Here is a tiny trained network, its code and every weight. The questions are about switching its units off for an input and a target symbol, where a switched-off unit gives its printed mean instead of its output.

import numpy as np


def w(rows, s, z=0):
    codes = np.array(rows[::2]) - 128.0
    scale = np.full(codes.shape[1], s)
    scale[-1] = z or s
    return codes * scale


def f(y):
    return np.maximum(y, 0)


def softmax(a):
    e = np.exp(a - a.max(-1, keepdims=True))
    return e / e.sum(-1, keepdims=True)


def log_softmax(a):
    a = a - a.max(-1, keepdims=True)
    return a - np.log(np.exp(a).sum(-1, keepdims=True))


def net(x, mask):
    ids = ['ΛΞΠΩαβγεζη'.index(c) for c in x.split()]
    T = len(ids)
    res = E[ids] + P[:T]
    r = res
    for j in range(2):
        rows = slice(2 * j, 2 * j + 2)
        q, k, v = (r @ M[0][rows].T for M in (Q, K, V))
        z = softmax(np.where(np.tri(T) > 0, q @ k.T / 2**0.5, -1e9)) @ v
        o = O[0][rows]
        res = res + np.where(mask[j], z, o[:, -1]) @ o[:, :-1]
    y = f(res @ A[0][:, :-1].T + A[0][:, -1])
    res = res + np.where(mask[2:14], y, B[0][:, -1]) @ B[0][:, :-1]
    return log_softmax(res[-1] @ U[:, :-1].T + U[:, -1])


Q, K, V, O, A, B = {}, {}, {}, {}, {}, {}
E = w([
[223,75,161,133,212],'Λ',
[171,153,156,44,64],'Ξ',
[159,125,139,32,20],'Π',
[115,62,137,46,25],'Ω',
[61,58,163,32,112],'α',
[117,241,140,188,168],'β',
[187,120,109,135,236],'γ',
[47,125,151,193,39],'ε',
[113,51,146,177,247],'ζ',
[155,197,87,192,23],'η',
],0.013)
P = w([
[167,172,248,123,87],'0',
[181,89,172,103,92],'1',
[169,78,154,109,104],'2',
[139,107,138,96,102],'3',
[125,106,115,92,110],'4',
[107,109,97,91,116],'5',
[92,112,76,92,122],'6',
[78,119,62,84,125],'7',
[62,129,46,83,130],'8',
],0.012)
Q[0] = w([
[155,49,146,112,158],'H1',
[202,114,137,204,250],'H1',
[81,81,148,26,77],'H2',
[69,190,124,106,44],'H2',
],0.014)
K[0] = w([
[139,163,186,166,118],'H1',
[182,128,227,114,138],'H1',
[80,149,88,144,169],'H2',
[79,96,1,111,127],'H2',
],0.015)
V[0] = w([
[82,39,189,71,161],'H1',
[52,47,147,227,113],'H1',
[49,47,144,128,143],'H2',
[99,131,140,144,247],'H2',
],0.012)
O[0] = w([
[87,93,202,88,214,174],'H1',
[53,18,159,149,76,77],'H1',
[167,135,250,156,106,142],'H2',
[239,84,146,86,141,2],'H2',
],0.012,0.0098)
A[0] = w([
[183,102,2,180,167,129],'N1',
[94,199,114,190,38,113],'N2',
[91,78,180,149,235,154],'N3',
[138,102,101,105,50,150],'N4',
[204,105,178,107,52,4],'N5',
[130,147,100,99,240,3],'N6',
[223,93,107,47,131,208],'N7',
[155,102,176,58,83,114],'N8',
[95,100,114,239,143,67],'N9',
[244,68,180,150,132,141],'N10',
[102,120,165,113,88,108],'N11',
[153,179,158,241,191,121],'N12',
],0.0096,0.0047)
B[0] = w([
[87,140,244,114,111,190],'N1',
[152,67,106,140,145,248],'N2',
[159,142,67,142,81,220],'N3',
[160,93,154,200,175,176],'N4',
[121,113,100,138,40,158],'N5',
[204,100,133,142,90,178],'N6',
[74,71,101,144,204,182],'N7',
[186,147,161,135,161,199],'N8',
[176,175,140,37,146,164],'N9',
[93,131,109,82,54,171],'N10',
[149,147,144,120,158,184],'N11',
[115,139,164,215,183,155],'N12',
],0.011,0.014)
U = w([
[177,102,104,96,170,57],'Λ',
[164,195,201,103,101,134],'Ξ',
[113,175,150,184,141,113],'Π',
[183,181,78,125,103,124],'Ω',
[190,111,90,201,75,144],'α',
[67,77,210,162,120,30],'β',
[94,99,134,115,191,90],'γ',
[86,168,48,74,77,254],'ε',
[145,106,100,80,64,96],'ζ',
[1,149,148,96,87,201],'η',
],0.0094,0.0049)

Each question gives the input, a string of symbols that net reads in full, and the target symbol t.
The units are the heads (2 rows each of Q, K, V and O) and the neurons (one row each of A and B). Each row of codes is followed by its name. A weight is (code - 128) times the scale printed after its matrix; where a second scale follows, it is the last column's (O, A, B and U).
mask holds one flag per unit, heads first, then neurons. A switched-off unit (its flag False) gives its mean, the last column of its rows in O or B, instead of its output. The means were averaged over made-up inputs and are rounded, as every weight is.
A unit's drop is (log p(t) with every unit on - log p(t) with that unit switched off) / (log p(t) with every unit on - log p(t) with every unit switched off).
The circuit of an input: a set's keep is (log p(t) with only the set's units on - log p(t) with every unit switched off) / (log p(t) with every unit on - log p(t) with every unit switched off). Starting from the 12 units with the biggest drops (on a tie, the unit counted first), units are removed one at a time, each time the one whose removal leaves the highest keep (on an exact tie, the one counted first), for as long as the keep stays at least 0.8.
circuit, biggest first: the units of the circuit, biggest drop first
most important unit: the unit with the biggest drop
k most important neurons: the k neurons with the biggest drops, biggest first
which heads matter: for each layer, one digit per head in row order, 1 if its drop is at least 0.15 and else 0, layers parted by /
input α ε Π α Ω Π Λ, target α: which heads matter	10
input β α Π η ζ α α, target ζ: circuit, biggest first	H2, N10, N5
input Λ α Λ Ω, target Ξ: circuit, biggest first	N7, H2
input ε Ω Ω, target β: circuit, biggest first	H1
input Π Ξ Π ε η Λ β α, target γ: which heads matter	01
input α α η Π, target α: circuit, biggest first	H1, N4
input Ξ Λ β ε α, target β: which heads matter	11
input γ Ξ Λ, target γ: circuit, biggest first	N7, H2, N1
input Ξ β Ξ α Π ζ, target Ξ: circuit, biggest first	N1, H1, N2
input η Ξ Π Π Π Ξ γ, target η: circuit, biggest first	N1, H2
input α β Ω, target γ: circuit, biggest first	H2, N7, N3
input α Ω Ξ η Ω, target α: circuit, biggest first	H1, N4
input β Π η γ, target β: 2 most important neurons	N1, N7
input β γ Π, target Λ: most important unit	N7
input Π α α Π Ξ, target Ξ: circuit, biggest first	H2, H1
input Π α Π α, target Ξ: circuit, biggest first	H2, N7
input α Π ζ Ω Π, target ζ: 4 most important neurons	N10, N5, N7, N1
input ε ε Π ε ε Ξ Π α Λ, target ε: 2 most important neurons	N1, N9
input ζ γ ε Π η Ω Π Λ, target ζ: circuit, biggest first	N10, H2
input α Π ζ Ω, target ζ: circuit, biggest first	H2, N10
input ε Π ζ Π ζ γ, target ε: most important neuron	N1
input Π Π η Λ, target Π: 2 most important neurons	N12, N1
input ζ β ε ζ Ξ, target ζ: 2 most important neurons	N10, N5
input ζ γ Π ζ Ω α Ξ α, target Ξ: 2 most important neurons	N8, N2
input Π η Ω Π β α Ξ Ω ζ, target Π: 4 most important neurons	N12, N1, N6, N10
input Π α γ α Ω, target Ξ: 3 most important neurons	N8, N2, N11
input ε Ω Π Ξ, target η: most important unit	H2
input Ω Ξ η Ξ Ξ, target α: 2 most important neurons	N2, N4
input ζ α ζ β α Π Π, target Ξ: 2 most important neurons	N2, N3
